bis: [-2.59  1.42 -2.15 -1.78  1.62 -2.59  0.65 -2.59 -3.17 -0.90 -0.91 -0.91
  1.20 -0.33  0.03  3.64 -2.96  0.03 -0.91  2.10 -0.41  2.48  0.32 -0.91
  0.13  0.03  1.43  2.76  2.25  3.64  1.07  2.48  2.48 -1.63 -1.19 -4.59
  2.53  3.12  2.34 -0.67  1.76  2.78  0.03  1.90  0.94  2.48 -3.04  0.03]
minap: [ 3.46  2.56  7.06 -1.30 -3.42  0.47 -1.56  0.06  0.32  2.31  0.69  2.68
  1.53  2.01 -3.04 -0.70  3.41  0.79 -1.69 -2.63 -0.14 -2.45  0.47  1.66
  3.89 -3.03  8.35  2.56 -0.52  4.91 -1.55  0.34  3.33  1.27  1.84  7.33
 -1.59  2.83 -0.86  2.56 -0.52  1.68  0.47  7.44  4.80  0.47  2.27  2.23]
Neb: [ 1.05 -1.28 -0.80  1.75 -4.29  0.80 -1.04 -1.75 -1.29  1.41  0.02  1.02
  0.79 -0.90  1.20 -0.29  0.90 -0.21  0.96 -0.90 -4.29 -1.04  0.43  2.57
  0.56 -0.31  0.53 -0.24  0.99  1.37 -1.46 -1.01  3.00  0.44  0.60  3.03
 -1.56 -1.72 -2.49  0.48  1.93 -4.29  1.95 -3.16 -2.01 -0.65  1.94  3.38]
rokat: [ 2.63 -1.05  0.99  1.96 -5.22 -0.33 -1.29 -1.26 -1.28  0.81  0.66  1.38
  2.51  1.30  0.02  1.22  0.94  2.13  2.53 -2.36 -1.07  1.83  1.09 -0.06
 -1.76  0.93  0.56 -2.43  0.84  0.91  0.31  0.26 -2.44  4.09  1.22 -1.24
 -0.95  2.09  1.58 -1.89 -0.02  2.28 -0.31 -3.23 -2.22 -0.38  1.55  2.55]
howmany minap: [0.47]
4
howmany bis: [2.48]
4
howmany Neb: [0.79]
1
howmany bis: [2.09]
0
howmany bis: [0.03]
5
howmany Neb: [-0.90]
2
howmany bis: [-0.90]
1

Gub: [-3.38 -1.61 -1.19  0.70 -4.36  0.99  8.13 -3.26  0.15  2.92 -1.01 -3.10
 -1.36 -2.60 -3.38 -2.55  1.83 -1.50  5.41 -0.27  1.03 -0.78  0.09 -4.19
  1.29 -0.34 -3.18  0.91 -3.44  0.53 -1.01  1.89 -2.28 -3.87 -3.11 -1.01
 -2.24 -1.33  2.24 -0.04 -2.12 -1.74 -3.18 -4.45  1.64  5.83]
faz: [ 2.42 -1.15 -2.48 -1.82 -3.29 -0.85  7.62 -1.77 -2.51  1.81 -1.73 -1.18
 -4.06  1.20 -5.89 -2.62  8.85  4.04  1.84  0.96 -2.23  2.43  1.47 -2.92
 -2.32 -1.74  1.90 -1.21 -0.34  2.22 -0.81 -1.58  0.99 -7.67 -1.74 -4.07
 -1.58 -4.81  3.10  1.57 -1.53 -4.81 -2.62  1.47 -2.03  3.78]
bis: [-0.15  0.45  0.92  0.45  0.14  0.79 -2.82 -0.05 -0.23  1.63  2.54  1.46
  0.17 -1.79  0.91 -0.12 -2.44 -1.51  1.46  0.60  0.59  0.45 -0.87 -0.56
  0.80  2.09 -0.56 -3.17 -2.81  0.05  0.19  0.32 -0.25  0.12 -1.18  1.20
 -1.24  0.60 -0.47 -1.11 -0.66 -1.01 -1.20 -0.57  2.83  1.46]
vofu: [ 0.57  0.45 -0.11 -0.18 -3.79 -3.01  3.78 -1.62  3.36  0.18 -2.38  0.31
 -1.76  0.59 -5.05 -0.88  6.15  0.75  0.28 -1.51 -0.59 -2.49 -1.57 -2.81
  0.54  1.32  0.38 -0.68 -0.96  1.35 -0.03 -2.13  3.95 -7.70 -2.14 -4.51
  0.62 -1.00  3.27  2.29 -0.32 -2.81 -1.25  0.45 -3.71  5.70]
howmany vofu: [-2.81]
2
howmany Gub: [-3.18]
2
howmany bis: [-0.56]
2
howmany faz: [-2.48]
1
howmany bis: [0.60]
2

fatof: [-3.45  1.69  3.39 -3.88  2.40  2.89 -4.79 -4.35  1.87  2.18 -4.43  3.27
 -4.28 -3.50  3.09 -4.07 -2.16]
Neb: [ 6.25 -5.10 -5.82  7.72 -5.11 -4.74  8.99  8.14 -4.13 -4.73  8.45 -5.34
  8.86  6.88 -4.65  8.01  4.38]
Pomur: [ 0.03  1.66  0.80 -0.02 -0.11 -0.83 -0.49 -0.38  0.64  0.49 -0.10 -1.47
 -0.12  0.07 -0.99 -0.28  0.13]
kisiz: [ 1.93 -3.83  0.61  1.88  3.25 -3.18  1.77  1.75  1.88  1.88  2.35 -4.78
  2.14  2.04 -3.83  1.88  1.61]
vofu: [ 3.26  3.26  3.02  3.14 -2.06  3.38  3.68  3.38  1.70 -1.40  3.57  3.02
  3.26  2.92 -3.53  3.02  3.02]
howmany vofu: [3.26]
3
howmany kisiz: [1.88]
4
howmany kisiz: [-3.84]
0
howmany vofu: [3.38]
2

bis: [-1.67 -2.19  1.98 -1.21  0.71  0.13 -1.03  0.68 -0.42 -0.93  0.32 -0.07
 -0.50 -1.00  0.20 -1.06  0.39  0.18]
faz: [ 4.99  8.37 -6.30  4.21 -2.67 -0.61  4.37 -2.17  1.49  3.53 -1.98  0.05
  1.49  3.13 -1.33  3.27 -1.06 -0.44]
vofu: [ 1.53 -3.40 -0.97 -0.46  1.08  0.52 -2.58 -0.20 -0.36 -1.52  2.73  0.47
  0.54  0.71  1.88  0.68 -0.66 -0.59]
rokat: [ 3.91 -0.36 -3.81  1.32  0.14  0.38 -1.08 -1.13  0.21 -0.25  2.37  0.55
  1.28  2.19  1.64  2.20 -1.21 -0.90]
Neb: [ 6.32 -2.73 -5.84  1.50  0.90  0.85  6.32 -1.70  0.01 -1.34  5.01  1.05
  2.15  3.41  3.49  3.44 -2.11 -1.59]
fatof: [-6.02  1.45  5.79  0.75  0.75 -0.70  2.62  1.72 -0.17  0.75 -4.14 -0.95
 -2.03 -3.29 -2.88 -3.37  1.95  0.75]
vozo: [-1.59  2.32  1.21  0.12 -0.74 -0.41  1.89  0.29  0.20  1.03 -2.19 -0.38
 -0.58 -0.80 -1.49 -0.77  0.62  0.53]
minap: [-1.48 -2.45  1.87 -1.26  0.79  0.16 -1.29  0.61 -0.46 -1.04  0.59 -0.01
 -0.43 -0.94  0.37 -0.99  0.30  0.15]
kisiz: [ 4.00  0.08 -4.03  1.47 -0.03  0.31 -0.82 -1.24  0.28 -0.03  2.18  0.55
  1.34  2.26  1.51  2.27 -1.25 -0.89]
rad: [ 2.61  1.54 -2.86  1.36 -0.46  0.04  2.61 -0.91  0.36  0.60  0.58  0.23
  0.85  1.54 -0.44  1.56 -0.74 -0.44]
howmany Neb: [6.32]
2
howmany rad: [2.61]
2
howmany fatof: [0.75]
4

rokat: [ 6.50  6.42  4.62 -1.53]
vofu: [9.09 2.24 3.01 1.69]
fatof: [-5.92  0.34  1.93 -2.11]
faz: [-1.26 -1.56  3.28 -0.65]
minap: [ 2.36  3.76  2.47 -2.70]
vozo: [-4.89  1.86  7.05  6.38]
Gub: [-1.78 -2.39 -2.39  0.82]
kisiz: [ 0.29 -1.94  0.85 -1.23]
howmany Gub: [-2.40]
0
howmany vofu: [2.24]
1

minap: [-1.53 -2.68 -0.59 -0.88  4.36 -2.54 -2.66  2.85  1.68]
Pomur: [-0.88  0.39  5.17  2.22  1.56  6.45 -3.22 -0.79  1.42]
vofu: [ 2.79 -0.80  3.09  1.51 -2.28  3.34 -2.76  2.93  0.92]
rad: [-1.53 -2.68 -0.59 -0.88 -5.43 -3.84  0.97 -2.40 -2.09]
rokat: [-4.17 -3.63 -2.94 -1.30  2.53 -2.28  2.50 -2.94  4.28]
faz: [-0.88  0.39  5.17  2.22  1.56  6.45 -4.68 -1.18  3.32]
vozo: [ 1.26 -7.28 -2.44 -4.56  1.39  6.23  1.06 -1.03 -2.00]
bis: [-2.27  1.92  1.92  1.70 -4.34  2.61  0.82  6.67  2.61]
fatof: [ 2.89  0.73  0.73 -1.49  0.73 -1.48 -0.90 -3.06 -1.48]
kisiz: [ 1.25 -1.99  1.25 -0.86 -0.86  1.25  1.25 -0.86 -6.31]
howmany rokat: [-2.94]
2
howmany kisiz: [1.24]
0
howmany bis: [-2.27]
1
howmany bis: [6.68]
0
howmany fatof: [-1.48]
2

fatof: [ 0.51  6.74  3.63 -4.86 -6.73  1.28  7.20  3.13]
vofu: [ 2.65  1.63 -3.67 -0.92  3.23  0.52 -2.84  2.62]
Neb: [-1.12 -6.21  1.12  5.81 -1.12 -5.15 -5.15  5.74]
vozo: [ 3.67 -1.37 -2.48  2.81 -1.21 -1.20  3.24 -1.18]
Gub: [-5.80 -0.13  5.69 -7.80  2.83 -4.65 -7.61  5.45]
rad: [ 4.79 -3.06 -3.68  2.67  1.33 -1.64 -5.14  4.00]
minap: [-3.15  1.81  4.88  5.22 -4.64 -2.00 -4.64  4.88]
Pomur: [-5.03 -6.08 -3.59 -0.04  2.93  6.54  6.01  4.42]
rokat: [-0.78 -3.14 -0.78  3.81  2.94  2.94 -3.67  2.94]
kisiz: [-3.45  2.16  1.46 -4.46  1.29  3.97 -3.80  0.02]
faz: [-4.43 -3.74  4.77  2.59 -6.32 -0.66  5.46  2.93]
bis: [ 0.18 -3.90 -3.14  0.64  3.21  3.49 -0.94 -3.40]
howmany rokat: [2.94]
3
howmany Neb: [-5.15]
2
howmany minap: [-4.64]
2

vofu: [ 0.23  0.43  1.54 -0.57  0.50  1.32 -0.06  0.13  0.36  1.07  1.20  0.50
  2.38 -0.06  0.69  1.64  0.41  0.53  0.11 -0.51 -0.05  0.50  0.85  0.33]
Gub: [ 0.61  1.72  0.01 -0.15  0.06  0.02  1.60  0.04 -0.14  0.03  0.05 -0.05
 -0.01  0.73  0.18 -0.03  0.19  0.94  0.01 -0.14 -0.01  0.52  0.01  0.09]
faz: [ 0.11  0.98  0.03 -0.28  0.92  0.04  0.53  0.06 -0.17  0.05  0.10  0.58
  1.99  1.00  0.34  1.62 -0.06  1.55  0.14 -0.13 -0.02  0.60  0.02  0.20]
Pomur: [ 1.44  2.56  0.60 -0.35  0.72  1.49  0.91  0.09  0.11  0.57  0.13 -0.12
  0.55  0.01  0.46  0.21 -0.08  1.25  0.75 -0.34 -0.03 -0.11  0.02  0.22]
rokat: [-0.34  0.89  0.83 -1.16  1.18  0.15 -0.12  0.27 -0.30  0.21  2.04  1.85
  2.32  0.72  1.41  1.91 -0.24 -0.05  0.09  1.20 -0.30 -0.34  1.77  2.13]
Neb: [ 0.43  0.83  7.30 -1.09  3.87  1.19  1.89  0.26 -0.54  0.20  0.39  2.11
  7.30  0.79  1.33  4.86 -0.23  0.84  0.47 -0.98  1.64  1.82  0.06  0.63]
fatof: [-0.17 -0.53 -0.53  0.43 -0.16 -0.06  0.40  0.41  0.40 -0.53  1.41  2.12
  0.04 -0.35 -0.53  0.10  0.09  0.40 -0.03  1.20  0.99  0.40  2.34  2.04]
vozo: [ 2.16 -0.31  2.07  0.41 -0.16  2.02  0.04 -0.10  3.15  3.07  0.65  0.13
  0.04  0.05 -0.50  1.71  2.45  0.02 -0.03 -0.52  0.03  1.41  0.10 -0.24]
minap: [ 0.18  0.35  0.62 -0.46  0.18  0.36  0.50  0.11  0.26  0.95  0.17 -0.14
  1.96 -0.05  0.79  0.76  0.82  0.04  0.19 -0.42 -0.04  1.96  0.03  0.27]
bis: [-0.90 -0.90  0.92  1.19 -0.45 -0.15  0.13  1.44  1.42 -0.22  1.57  1.34
 -0.90  0.83 -1.44  0.26  0.25  0.05 -0.09  4.12  1.74  0.35  1.84 -0.90]
kisiz: [-0.60 -1.16  0.98  3.19 -0.58 -0.20  0.46  0.47  1.39 -0.24  0.41  0.47
  0.15  0.17 -1.84  0.34  0.32  1.61  0.37  1.37  0.88  0.45  0.46 -0.28]
howmany fatof: [-0.53]
4
howmany fatof: [0.40]
4
howmany bis: [-0.90]
4
howmany rokat: [-0.34]
2
howmany Neb: [-0.98]
1
howmany Neb: [1.19]
1

rokat: [ 0.26 -3.94 -0.05 -0.05 -0.05 -3.38 -3.94 -3.94]
kisiz: [-0.03 -3.94 -2.24 -0.51 -0.05 -3.38 -0.51 -0.03]
fatof: [-2.99 -0.06 -2.28 -2.99 -2.99  6.93 -2.28 -2.28]
Neb: [-0.02  0.20 -3.13 -4.20 -2.98 -3.95 -1.74 -1.75]
howmany kisiz: [-3.94]
1
howmany rokat: [-0.05]
3
howmany Neb: [-1.75]
1
howmany rokat: [-3.93]
0
howmany rokat: [-3.94]
3
howmany fatof: [-2.99]
3
howmany kisiz: [-0.03]
2

kisiz: [ 2.75  2.46 -0.73  5.17  4.38 -3.24  1.96 -5.88  0.30 -6.67 -5.88  5.08
  2.65 -1.46 -1.86 -5.71 -1.46 -5.88]
minap: [ 2.77  5.02 -5.87 -0.27  2.89  2.88 -5.14 -0.04  5.02 -2.49  1.60 -2.19
 -5.87 -5.15 -5.87  2.88  2.45  6.75]
rad: [ 2.72 -3.38  3.35 -1.64  2.07 -1.55  2.22  2.15 -1.92  3.80 -0.99  1.72
  2.89 -2.06  2.03 -1.61 -3.03 -1.45]
howmany minap: [-5.87]
3
howmany kisiz: [2.46]
1
howmany minap: [2.46]
0
howmany rad: [-1.55]
1
howmany kisiz: [-5.88]
3
howmany minap: [2.87]
0

rad: [-6.28 -8.14  2.17  0.95  2.28 -1.52 -2.15  9.41  3.37  2.18 -3.10 -1.07
  5.00  2.40  3.27  5.55 -0.64 -1.81  0.12 -1.61]
minap: [-4.53 -3.74 -1.81 -2.83 -1.91 -1.96  1.77  1.77  3.11  6.08 -4.63 -1.83
  2.65 -0.07 -2.58  3.31 -2.33  0.20  0.20 -1.81]
rokat: [ 0.60 -1.13 -1.49 -1.97 -0.27  0.33 -2.25  1.89  0.48  5.45  1.50  2.91
  0.93 -0.19 -5.27  4.99  0.58  2.02  1.92 -4.73]
Gub: [-5.20 -6.85  1.22  0.21  2.30  0.23  0.03  8.95  3.72  2.96  0.13  0.18
  4.49  1.60 -6.29  5.46 -0.88 -1.46 -0.74 -4.13]
faz: [-2.27 -1.21 -2.30 -2.70 -1.96  0.61 -4.31  0.69  1.65  6.29 -3.22 -2.16
  1.25 -0.56 -4.59  2.87 -2.81  1.48  2.32 -4.62]
vozo: [ 0.32 -1.48 -1.31 -1.91  0.20  0.27 -1.81  2.53  1.47  5.32  1.47  2.87
  1.17 -0.11 -4.91  5.22 -0.12  1.65  1.67 -4.82]
vofu: [-5.04 -0.85 -2.44 -0.72  2.82  3.64 -5.04  3.64  0.06  5.61  4.71  2.38
  0.21  0.38 -5.04  3.33 -2.19  3.47 -1.66 -3.66]
bis: [-5.03 -0.95 -5.03 -0.67  2.79  1.06  1.52  3.84  0.29  5.42  4.47  2.58
  0.41 -5.03 -5.03  3.70 -1.59  3.17 -1.56 -4.53]
fatof: [-6.28 -8.23  2.22  0.88  2.06 -2.02 -3.76  2.22 -6.28  2.18 -3.98 -0.90
  5.00  2.47  3.20  5.70 -0.08 -1.84  0.98 -1.49]
kisiz: [-1.11 -3.08  3.63 -1.88  0.52 -0.25 -2.15  4.75  2.69  4.97 -0.18  2.51
  2.44  0.21 -3.28  5.52  0.49 -0.10  1.53 -4.84]
Pomur: [-5.75 -7.20  0.65 -0.13  0.46 -3.02 -1.82  2.29 -0.03  2.34 -5.41 -2.04
  3.35  2.49  0.27  3.64 -0.88  1.67 -0.04 -0.97]
Neb: [-4.29 -5.95  0.69 -0.22  2.29  0.48  1.78  8.46  3.61  3.44  1.01  1.06
  4.09  1.09  1.12  5.46 -0.57 -1.16 -0.81 -4.67]
howmany vozo: [-0.11]
1
howmany minap: [1.77]
2
howmany fatof: [-6.29]
0
howmany bis: [-5.03]
4
howmany minap: [-1.81]
2
howmany vofu: [3.64]
2

rokat: [ 0.20  0.25 -0.33  0.04 -0.05 -0.37  0.04 -0.49 -0.33  0.72 -0.33  0.32
 -1.22 -0.33  0.25  1.29  0.24  0.04  0.04]
Pomur: [-2.33 -0.41  0.71  0.54 -0.62 -1.23 -2.09 -1.28  2.42  2.44 -0.99  0.32
 -1.91 -2.80  4.11 -3.72 -0.11 -1.01  3.69]
Gub: [ 2.93  2.61 -1.19 -1.24  0.81 -1.07  5.23 -1.65  1.42  7.26 -0.20  0.02
 -1.07  2.72  2.30  3.71  0.59  0.68 -0.32]
vofu: [ 2.93  2.61 -1.19 -1.24  0.81 -1.07  5.23 -1.65  1.42  7.26  0.84  2.42
 -1.56  2.72  2.30  3.71  0.59  0.68  0.62]
minap: [-2.33 -0.41 -1.23  0.54 -0.62 -1.23 -2.09 -1.28  2.42 -1.23 -0.99 -0.41
  0.51  2.12 -1.68  0.22 -0.35 -1.68 -1.11]
fatof: [ 2.93  2.61 -1.19 -1.24  0.81 -1.07  5.23 -1.65  0.80  7.26 -0.20  0.02
 -1.56 -0.99  0.59  0.54  0.21  0.74  0.55]
howmany Gub: [0.81]
1
howmany minap: [-1.23]
3
howmany rokat: [-0.33]
4

kisiz: [-2.74 -0.11 -1.91 -7.51  1.80 -3.30 -3.13  3.10 -2.83  1.23 -2.09]
minap: [ 6.10  3.14  1.45  0.45  0.46  6.09  1.78  0.62 -0.32  1.45  1.70]
faz: [ 7.61  4.97  0.14  5.59 -2.75 -4.09  0.05  1.92 -3.03 -1.13  4.53]
howmany minap: [6.09]
1
howmany minap: [0.44]
0

vofu: [-1.34  2.19 -3.33  3.31  1.18 -1.58  4.89  1.97 -3.44 -4.54  4.44]
Neb: [ 3.88 -1.52  1.68 -2.01  1.68 -0.40  2.09 -1.50 -1.33  1.52 -1.18]
Pomur: [-0.61  3.19 -3.75  6.28  6.78  6.28  3.29  6.28 -6.74 -0.27 -1.07]
rad: [-0.34 -1.92  2.08  2.08 -5.46  1.78 -1.92 -4.20  5.01 -0.60  1.65]
kisiz: [-1.50  0.97 -2.32  0.52 -0.25 -0.25  3.88 -0.35 -0.04 -0.25  5.92]
Gub: [ 1.09 -0.97  2.51 -0.46  2.42 -0.21 -2.53 -1.48 -0.03  2.91 -4.10]
howmany Neb: [-1.18]
1
howmany kisiz: [-0.25]
3
howmany Gub: [-0.03]
1
howmany rad: [2.08]
2
howmany Pomur: [6.28]
3

